[  0.4  -5.5 -54.1  -4.0 -24.5  -6.6  17.5   0.4  -1.0   8.5  53.4  26.4
  -8.9  14.9 -18.6  31.7  -6.5  12.7  -3.8  -2.3 -21.5 -13.6  -3.8   2.4
   9.5   0.5   0.2  17.0  12.1] -> <24>, qm
[  3.9 -24.0 -50.6 -11.7 -19.4  15.9  18.2 -13.5   4.3  -4.5  -0.1  15.8
   8.0  15.4  -5.8 -17.3  -2.1 -12.6  -3.8   2.2 -33.5   0.2 -14.0  -9.6
  14.1  -3.5   1.6  14.4   5.7] -> <17>, qm
[  6.6  -7.6 -18.6 -12.9  -7.8  25.0  10.9 -19.1  -7.1  13.9  34.0  26.2
  40.8  10.8  -5.1   2.1   3.3   6.0 -12.2   1.5 -29.2 -25.0  -9.0   3.7
  10.3   5.7   6.2   5.9  -7.6] -> <17>, qm
[ -0.5   5.6 -55.6 -31.0 -35.4  -5.5  19.7   3.6  -6.4  -5.7  11.3  -0.9
  -8.1  -4.5 -14.2  28.0 -12.3  20.4  -2.1  -3.1  -7.0 -16.6 -19.7   3.8
  13.3  -6.9   7.0  -6.7   9.3] -> <20>, pg
[  6.3  11.0 -34.3 -20.4  -6.4  11.5   7.4   2.9  -1.2  12.1  25.5   9.1
   8.6  -2.0  -4.1  27.8 -22.0   0.1 -26.1  -6.6 -52.3  -7.1  -2.4   3.5
   8.7   5.5   4.2   8.0   0.0] -> <20>, qm
[ 22.4 -47.1 -43.8  -6.8  -9.9  23.6  18.4 -30.2   5.6  -0.3 -16.4  15.3
  21.6  30.5  -0.5 -16.5  15.1 -17.5   0.3  -1.4 -63.6   2.8  -9.0  -7.3
  -2.8  13.8  -3.6  20.4  -8.3] -> <17>, qm
[  6.4  -7.7 -33.3 -36.5  -7.5 -10.0  17.6  -4.4   8.4   1.3  19.1   7.2
   0.9  10.7  -9.4  13.9 -14.9   4.9 -25.0  -9.1 -71.0  -6.2  -1.9   4.5
   8.8  -1.6   2.7  -1.4  -4.0] -> <24>, pg
[  6.9   2.1 -29.9 -30.3 -15.5  -9.6   6.1   2.8  -3.2  11.1  20.6  15.5
  -8.9  -5.6  -9.3  17.3 -31.2   6.2  -5.5 -16.4  38.8  -8.9  -5.5   3.1
  -3.2   0.0   4.8   2.8  10.0] -> <20>, pg
[ 11.5 -24.6 -28.6  -5.1 -16.6  17.2  15.9 -12.9  -4.5   1.6  19.4  12.2
  16.8  16.7   0.5  15.3   2.6 -20.6 -15.2  -5.9 -72.9  -8.8  -7.5  -9.5
   4.3   3.8  16.4   8.3  -5.3] -> <17>, qm
[  5.6 -42.2  -7.3  10.0   0.7  19.0  17.0 -18.9  -7.9  11.1  -4.4  20.6
  41.0  23.4 -12.3  -8.8   5.2 -18.8   5.1  -5.2 -50.8 -12.4 -11.2  -2.6
  -3.8   2.6  -6.4  10.8   2.1] -> <17>, qm
[ 12.9 -28.3 -22.1   4.7  -8.8  13.2  16.6 -21.7  -2.0   4.9   1.1  16.0
  27.9  18.6 -10.7  -6.4  -9.0  -7.8  -2.7  -0.8 -78.8   7.4   2.6  -8.6
   0.2   1.4   7.6   3.0  -5.6] -> <17>, qm
[  7.7 -42.7 -25.5   1.2 -18.9   5.1  16.8 -24.8   1.8  -1.2  -1.7  35.2
   4.8  21.6 -14.3  14.4  13.0   9.5   6.2   8.8 -61.9  -7.6 -15.2   4.3
 -17.1  12.6   3.7  20.9  -2.5] -> <17>, qm
[  4.0 -21.6 -35.6 -22.6  -5.2 -11.8  20.7  -4.1  -3.0   7.7   1.8  25.7
   0.3  -2.1 -11.1  -9.4 -30.2  25.7   3.1   2.8   1.1   5.3  -8.2   7.0
  -3.6   1.0   4.4   0.6 -10.5] -> <24>, qm
[  5.6  -9.5 -21.8 -13.6  -4.0   3.8  16.9 -17.6   2.7  13.5  15.2  10.6
   4.5   9.2  -8.6 -11.6  -0.9  -8.8 -21.2 -11.4 -66.0  -3.7  -4.7  -0.3
   6.3   0.2  -1.3   1.0  -8.7] -> <24>, qm
[  5.2 -25.8 -39.3  -2.7 -26.6   6.0  23.1 -11.3  -7.4   4.9   8.9 -23.9
   4.7   8.8  -7.2   9.8  29.4  12.5  14.4   3.7 -45.7  -9.4  -2.8  -1.8
  10.3  -5.6  -6.4   5.3  -2.5] -> <17>, pg
[  5.2 -24.3 -19.4 -17.4  -6.6 -13.2  21.9  -3.5   6.1   7.6   9.9   0.7
 -20.8  24.5 -12.2   8.3  -2.9   3.2 -12.9  -4.3 -74.7 -19.2   6.0   1.7
  14.0   1.3   3.0  -3.3   8.8] -> <24>, pg
[  7.4  -0.5 -52.8 -12.2 -11.0  10.2   6.3 -15.7  -5.5  -2.0  14.4   7.7
  11.8  -3.6 -10.7   5.3  -4.7  -5.5   0.3  -4.3   6.1   1.4  -8.7  -3.3
   5.7  -5.4  -5.1   9.0   5.8] -> <20>, qm
[  5.5 -44.1 -47.5   6.6 -25.6  16.1  13.2 -21.0  -5.9  -3.9  -4.8  33.6
  10.5  20.6  -6.8  -7.0  38.2  17.5  20.1  20.8 -15.0  -6.3 -12.7  -1.4
  -8.9   1.2  -4.1  21.3   1.7] -> <17>, qm
[  3.4  13.0 -58.5 -19.6 -28.0  20.2   6.6  -5.8 -10.2  11.1  27.6  51.2
  22.8  -9.4  -5.5  40.0 -47.2  -0.5 -16.6  -6.3  -2.0  -3.5 -18.9  12.1
   4.3   3.5   3.1  23.2  11.4] -> <20>, qm
[ -7.9   0.6 -12.0  -6.2 -16.0 -18.2  16.9  14.7  10.7   1.9 -10.2  -1.5
  -4.7   5.3  -8.7  28.2 -22.4  -0.2 -11.5  -0.6 -78.8 -12.0   5.3  -3.7
   7.7  -3.3   8.8  10.0  16.2] -> <24>, pg
[  7.0 -37.8 -13.0   5.5  -2.6  21.1   6.0 -21.7 -12.3   3.0 -12.5   7.2
  37.3  12.4  -3.0  14.2  17.8  -7.7   3.5   1.6 -65.6  -7.0  -2.2   0.2
   3.5   3.6  -5.7  17.2 -15.8] -> <17>, qm
[  5.4 -47.2  -0.8  10.6 -12.5   0.5  14.2 -15.7  -5.6   0.1 -35.7  23.4
  53.2  27.6 -18.5  -1.2   0.8 -33.5  18.4  19.5  -2.5 -19.5 -18.9   4.9
  -8.9  -2.9  -3.2  29.8  -4.0] -> <17>, qm
[ 15.3 -12.9 -23.1 -11.4 -32.7  16.8  12.2 -33.1 -15.3  -6.6 -18.4 -31.1
  26.4   5.3 -11.5 -22.2  17.6 -38.3  -1.8  -3.2 -17.4   4.8 -16.4  -3.5
   6.0  -5.3  -3.2  12.5 -18.7] -> <17>, pg
[  7.0 -31.7 -22.5 -24.7 -14.5  24.8  19.6 -12.0  -2.4   1.9 -12.1   3.9
  19.5  14.1 -10.5  -1.9   5.2  14.3   2.9   4.8 -74.8 -16.8  -7.6   2.1
   6.8  -1.3  -2.8  -0.1  -6.9] -> <17>, pg
[ -2.6  19.7 -11.8 -17.2  -3.5  -2.4   5.2 -12.5  -1.0   9.8  25.6 -26.3
  18.2  -2.3  -1.4 -13.7 -14.6   0.6 -36.5  -8.1 -79.3   5.3  -3.0  -6.0
   7.6   3.2   9.8  -6.3   3.2] -> <20>, pg
[  1.6  10.7 -30.5 -10.7 -11.3   5.6   5.3   2.8  -1.9   5.4  12.1  15.5
   4.7  -3.6  -2.8  15.1  -3.2   4.8 -11.3  -5.6 -17.5  -6.3  -6.8   1.4
  12.0  -7.1   7.9  16.5  -0.4] -> <20>, qm
[ -4.6 -36.0  -1.7   9.5 -13.6 -34.3  13.6  20.2   7.9  -8.2  -1.1  40.6
 -40.4  37.2  -9.2  60.1 -26.6 -23.9 -26.6   6.7 -79.3 -17.7  12.6  -1.3
   2.6 -15.7  15.7  37.1  31.9] -> <17>, pg
[  0.1   0.3 -19.8  13.8 -27.9   0.9  12.3  -3.6  -9.3   8.2  19.9  44.2
  52.2  18.7 -20.9  23.6 -11.2 -28.0  -5.4  16.0   6.6 -43.1 -14.3   6.0
   0.1   3.5  15.1  48.9   8.7] -> <17>, qm
[  5.6  -7.1 -30.0 -28.6 -26.6 -13.1  14.7 -24.6  -4.5   4.3  18.2   3.4
  18.2   6.3 -12.6   6.0   0.0   2.2  -9.0   1.4 -12.5 -17.8  -8.4   3.5
  14.2  -8.6  10.0   9.9  -2.3] -> <20>, qm
[ 12.6 -50.2 -23.6 -11.3 -26.6  14.1  13.3  -5.3 -11.9 -14.6 -18.0  25.7
  19.4  17.0 -18.7  31.6   3.9  25.7  17.4  12.9 -29.6 -21.0  -5.8   8.9
   0.1  -2.4  -9.0   9.5 -16.6] -> <17>, pg
[  5.2   9.4 -37.1 -23.1 -20.5 -10.8  13.2  -7.2   1.3   0.4   5.3  -9.7
   2.7   6.1  -5.5   0.4  -2.4  -3.6 -28.1  -8.3 -79.3 -21.5   5.2   3.0
  12.7  -7.1  13.0  10.5   8.1] -> <20>, pg
[  8.1  21.8 -42.9 -34.3 -23.5  -1.4  18.0 -13.6  -2.8   3.9  30.8 -25.2
  10.2  -9.4  -9.7 -16.3  -6.6 -11.5 -25.6 -14.7 -23.0  -2.2  -5.4  -3.0
   9.7  -4.7  -0.3  -4.4  -2.7] -> <20>, qm
[  1.1 -28.8 -29.6  29.8  -2.3  14.4   1.0 -20.2   3.8   0.5  11.6  16.8
  10.5  12.6  -2.7 -11.8  23.9 -20.2   3.8  -4.5 -28.6   8.5  -9.3   0.6
  -2.6  -6.1  -7.7  22.1  -7.6] -> <17>, qm
[  8.9 -27.3 -28.0  23.1 -16.7  17.2  14.7 -29.8  -3.8  -2.0  -5.8  12.4
  27.8  12.5 -10.9  14.0  -4.8 -37.6   7.6   6.1  -6.8 -10.1 -17.6  -6.4
   3.9  -7.5  -5.8  26.3   3.2] -> <17>, qm
[ -0.3   0.8 -33.6 -12.0 -27.4  -9.6  18.3  11.9  -5.3   1.4   3.3 -17.2
  -6.6  -4.4  -8.6  26.8  20.2   1.8  -0.6 -11.4 -41.5 -16.6  -0.7   2.1
  17.7  -8.6   1.8  -1.4   8.1] -> <24>, pg
[  6.6 -27.1 -22.4 -14.4 -14.1   9.0  13.8 -19.7   6.5   5.1  16.7  22.2
  35.3  20.3 -19.4  11.7 -15.1 -24.3  -2.8  -6.1 -20.7 -13.7  -8.3  -6.1
   1.0   0.9   1.7  19.0  -9.1] -> <17>, qm
[  4.2  15.7 -42.4 -25.3  -8.3   7.5  11.7 -10.1   0.6   5.1  18.4  18.3
  18.3   2.2  -8.3   6.7 -35.5 -11.9 -21.2 -11.4 -51.3  -1.0  -9.4   5.4
   7.4   4.1  14.4  19.3  11.3] -> <20>, qm
[ 15.1 -29.8 -31.3   3.9 -44.8   5.3  16.5 -17.1 -10.3  -5.8  -0.4 -13.2
   6.8  16.3 -25.4  10.0  55.8   2.2   8.7   2.5 -54.3 -22.5  -9.3  -4.2
  15.6  -6.6  -3.5  11.8 -12.4] -> <17>, pg
[  7.5  -2.2 -37.9  -4.4 -27.1  10.3   9.5  -8.6  -0.2  -2.3  31.4  18.5
   9.7   0.3  -9.8  27.2   2.4   2.6  -3.9  -0.2   7.7 -15.3 -16.3  -0.9
  10.4   0.5  -4.5   4.1   0.8] -> <20>, qm
[-12.5  -0.7  -3.2 -17.8 -24.0 -27.9  11.9   5.5  -8.5  -9.6  11.6 -34.1
 -33.6  -3.4  -1.5  26.9  16.6  24.4  -8.4  -9.8 -55.6 -11.2  11.0   1.4
  12.9 -14.0   5.0 -17.2   6.6] -> <24>, pg
[ 10.0 -31.9 -38.5  -0.5 -11.3  23.2  14.1 -20.6 -15.5   2.2  -6.0  18.7
  21.1  17.6 -12.8   8.3  29.7  -3.1   9.3  -0.6 -42.3  -8.5  -9.4   2.1
   7.7  -2.2 -11.1  23.6  16.5] -> <17>, qm
[  1.5  -0.3 -35.2 -18.4  -4.9  -9.2  11.6   1.9  19.4  10.9  22.8  27.3
   1.5  14.9 -13.3  17.6 -24.4 -17.2 -27.5  -6.3 -57.5 -10.4  -6.4   2.0
  13.1 -19.8  10.4  27.2  21.0] -> <24>, qm
[ -4.0  19.2 -42.5   1.1 -30.1   0.1  29.2   8.5   6.8   1.4  22.2 -23.8
  -2.6  10.3  -5.6  13.9  39.5 -14.3  -6.5  -7.7 -61.7 -27.7  -3.2  -5.7
  30.5   9.7  -5.7   0.9  14.5] -> <20>, pg
[  3.2   9.3 -45.5 -33.4 -19.1  -5.8  27.4  -5.3  13.0   8.2  38.5  13.9
 -11.5  14.7 -11.2   2.2 -24.8   4.1 -25.4  -6.4 -40.9 -15.4  -5.9  -1.6
  12.0   0.6  16.2   9.2  11.6] -> <20>, qm
[ -0.1  28.8 -31.4 -34.0 -35.7  -8.0   8.4   4.2  -8.0 -10.3 -10.2 -25.5
  -3.1 -16.6  -0.8  24.0  -1.7  18.3 -27.7 -11.6 -79.3   2.6   0.5   7.9
  22.9  -7.0  14.3   1.0  -1.8] -> <20>, pg
[  8.5 -32.9 -32.8 -11.9 -11.2  35.6  21.3 -22.6  -3.2   2.8 -13.3  12.6
  28.4  24.0 -10.6  -8.9  12.8 -19.1   0.6   4.4 -46.1  -5.8  -9.6  -3.4
  -0.5   3.6   1.4  23.4 -15.4] -> <17>, qm
[ -3.3  23.5 -49.3 -30.2 -23.6  -7.3  15.2  -2.3   3.0   5.4  12.4 -13.2
   2.5  -3.9  -3.1   2.0  -1.1   4.6 -21.0 -19.9 -79.3  -5.3  -1.8   2.0
  25.8   1.1   3.0  11.1   7.3] -> <20>, pg
[  4.9  11.0 -25.6 -22.3 -11.3   4.3  13.2 -13.8  -6.1   9.2  43.0  -0.5
   5.4   2.9 -12.7   4.0 -25.4 -22.7 -31.6 -12.0 -32.8   2.7 -10.7  -3.7
  30.6  -3.6   2.5   2.5  -1.4] -> <20>, qm
[ -1.2  14.4 -51.8  -8.0 -20.7   1.2   4.5   6.7   2.9  17.1  33.9  26.6
  -0.2   4.3 -12.6  49.1 -24.7 -17.8 -14.3  -5.4  -1.4 -13.7 -10.6   5.2
  14.1  -4.7   6.2  22.6  21.2] -> <20>, qm
[  6.1  -4.5 -34.5 -11.1 -15.7  11.5  17.9  -1.0  -4.0  15.2  37.0   8.0
  11.3   5.0  -6.9   9.5 -11.9 -14.3  -1.3  -6.5  -6.6 -24.9 -14.5  -0.1
   8.1   6.1  -5.0   3.1   7.3] -> <24>, qm
[  6.8   5.8 -55.4 -21.4 -16.1   3.2   6.3  -5.5   6.2   7.1  33.0  12.8
 -12.5  -0.8  -6.4  19.7   1.1   6.8 -15.2 -10.6 -36.1   1.0  -1.3  -2.3
  19.4  -6.7   3.1  12.8   2.5] -> <20>, qm
[ 14.7 -35.6 -33.6  16.6 -13.0  18.8   4.2 -14.4 -16.4   5.7  23.7  56.1
  28.3  25.0 -11.9  35.8  14.6   7.4   2.6   5.8 -54.1 -20.7 -11.6  -5.0
   5.9   3.6   2.2  30.6  -2.8] -> <17>, qm
[  4.5  -4.7 -39.2 -32.0 -18.3   3.3  21.6 -10.9   0.4   8.2  13.1   1.8
  16.8  11.7 -13.7  18.3 -28.4 -49.6 -16.2  -4.8 -19.2 -14.6   3.3   0.5
  10.2  -8.5   1.5  14.5  12.3] -> <20>, qm

[ 11.8 -39.5 -18.5  -6.7 -20.6  -0.2  34.6  -1.5   1.0  19.5 -14.1 -29.0
  -6.2  -8.0 -20.1   1.1  23.3 -21.6  -3.1  10.4  -1.8  -2.0  19.7 -27.9
  -9.2  -5.1 -15.9  19.2  19.8] -> <43>, tq
[ 17.5 -52.5 -22.1  -5.6 -34.8 -12.8  37.0   2.0   1.6  -3.0  -2.8 -26.0
 -17.9 -19.3 -17.8   5.5  38.5 -29.1   2.5  13.5   2.2   9.6  21.0  -7.5
 -15.3  -3.4   0.4   7.1  -5.8] -> <43>, lq
[ 79.3  -7.4 -35.7   0.6 -34.0 -25.4  49.0  18.7  31.5   0.7  10.4 -24.9
 -11.7 -20.0  -4.2  12.0 -20.3 -11.6   9.7   3.3  -7.4  -2.1 -33.1 -16.4
   6.2  12.5 -13.6  -4.8  19.2] -> <45>, Zj
[ 13.3 -31.2 -15.5  -1.5 -24.4  -8.4  16.9  -5.3  -6.1 -16.3  -4.6 -27.6
 -12.4 -14.8 -18.6   4.2  25.6 -10.1  -1.4  21.1   3.1  10.0  15.5   3.6
 -12.2  -8.9  24.9  15.4  -9.4] -> <43>, lq
[-19.1 -82.5 -12.7   0.1 -56.4  -8.7  52.0   9.3  -2.4 -15.7  -5.2   3.8
  -5.0  -1.3 -16.0  -2.2  29.8 -31.7   1.3  11.1   3.6   2.6  30.6 -26.0
 -14.3  -9.2  22.4  23.2  16.7] -> <45>, lq
[ 39.1 -19.7 -17.4  -0.4  10.8  -6.4   7.6   2.0   2.4   1.0  -6.8 -19.8
   0.1  -8.5 -20.0   0.4  -4.0 -10.4  -4.4   5.9  -4.8   4.6   6.0 -18.3
   4.7   1.8  -1.6  -2.3  19.8] -> <43>, tq
[ 11.2 -59.5 -26.7  -1.3 -41.2  -9.7  36.4  -0.5  10.0  34.6 -29.2 -49.1
   6.4 -22.2 -24.4   7.9  35.0 -40.1  -5.3   7.8   2.2  -6.0  -6.3 -29.2
   0.9  12.4   4.3  23.9   5.3] -> <43>, Zj
[ 17.8 -28.1 -35.7   1.9 -68.9 -12.7  46.2   2.7   5.2   3.4  -0.6 -28.3
   0.8   3.4  -5.4   5.9  16.4  -9.7   9.5  11.1   6.8  -0.4 -12.1  -9.8
  -7.5   3.0   0.5  37.5  15.0] -> <45>, Zj
[ 63.6 -15.0 -32.3   0.3  25.8 -23.7  12.9  23.0  39.8  -6.4  31.6  12.5
 -24.6 -48.0  -5.9  10.3 -35.0 -24.2   6.2 -17.9 -22.3   2.2 -30.5  -4.1
  18.9  11.0  -1.2 -76.5 -15.2] -> <45>, Hb
[-12.6  11.7  -6.3   7.6 -39.8 -11.1  31.1  -8.1  -1.2  23.4  -4.8 -37.7
   9.7 -10.2  -8.9   6.5  40.4 -12.8   3.1   9.6  -0.7  -3.4 -11.3  14.1
 -17.8   4.5  -2.2  10.2 -20.9] -> <43>, Zj
[-14.9 -48.0  -2.0   3.2 -39.7  -8.1  21.0  -5.2  -9.0 -20.2  -6.4 -13.3
   0.3  -0.1 -11.4  -3.4  38.2 -21.3   0.6  13.8   8.7   8.0  15.3  -4.9
  -7.0  -1.2  37.7  22.1  -1.4] -> <43>, lq
[ 10.9 -90.9  -8.3   0.3 -48.5 -11.2  28.6   2.9   3.2 -26.9  -0.1 -13.2
 -15.6  -7.2 -12.6  -0.7  41.5 -34.0   3.7  21.6   8.6  12.7  29.0 -28.1
 -21.1  -1.5  25.4  20.3   4.9] -> <43>, lq
[ 17.9 -44.8  -9.5   1.0 -16.6 -11.4  24.2  -3.3  -9.5 -21.9  -3.7 -18.6
  -5.1   4.0 -20.9  -0.7  45.0 -23.0   5.4  20.0   8.4  16.3  28.4 -18.1
 -11.1  -7.9  -1.2   9.0  17.8] -> <40>, lq
[ 27.2 -59.0 -18.9   3.4 -54.6 -28.0  50.6  14.3  26.3  -1.6  11.9 -13.7
  -3.4 -23.7  -3.9   7.7  26.2 -35.8   2.5  10.8  -3.6   3.6 -19.8 -26.5
   2.1   7.8   7.3 -10.6  -1.4] -> <45>, Zj
[ 59.0 -24.7 -12.9   1.1 -32.1 -17.0  19.9   2.7  11.8 -15.1   5.1 -24.6
  -2.1  -7.2  -4.2   6.0 -14.5  -9.3   8.6   9.2  -2.7   5.4 -23.1 -14.9
  15.7  10.7  21.4  14.2  15.5] -> <45>, Zj
[ 29.3 -69.6 -32.5  -4.7  -1.8 -13.0  28.2  10.3  12.0  12.8 -10.3 -19.5
  -4.1 -27.8 -28.7   4.9  16.4 -40.1  -9.4   5.4  -2.4   0.9  14.5 -35.9
   4.5   4.9   0.0 -10.6  14.0] -> <43>, tq
[-16.2 -10.1  -5.3   3.3 -33.5  -5.9  17.4  -2.8   1.1   9.0 -14.0 -14.9
  11.1  -7.1  -3.1   2.6   5.0  -5.2   0.2   1.4  -1.7  -9.6 -10.5   4.8
   2.2   3.7  27.8  24.8  -2.8] -> <43>, Zj
[ 17.3 -49.9 -17.5  -1.4 -38.0  -3.7  30.6   4.5  -1.0  18.6  -9.0 -24.2
   6.0  -7.1 -16.9   7.2  28.3 -29.6   5.1   3.1   7.1   2.5  -4.6 -20.5
   4.8   8.2 -12.0  16.5  18.4] -> <43>, Zj
[ 26.9 -70.7 -36.3   0.4 -64.4 -24.9  60.3   5.5  26.2  19.1  -1.7 -48.2
  -8.4 -42.2 -21.0  11.0  45.3 -51.9  -3.0  16.0 -11.8  -1.7  -5.3 -29.5
 -12.1   6.2   4.2  -0.8  -9.8] -> <43>, Zj
[ 12.7 -17.9 -19.7   1.3 -58.8 -11.3  34.9  -1.8   0.4  13.0 -22.7 -38.2
   3.4  -9.3 -13.8   8.0 -11.5  -6.0   1.5   3.8   3.2 -13.9 -28.5   2.6
   0.8  10.0  38.2  47.4  12.7] -> <45>, Zj
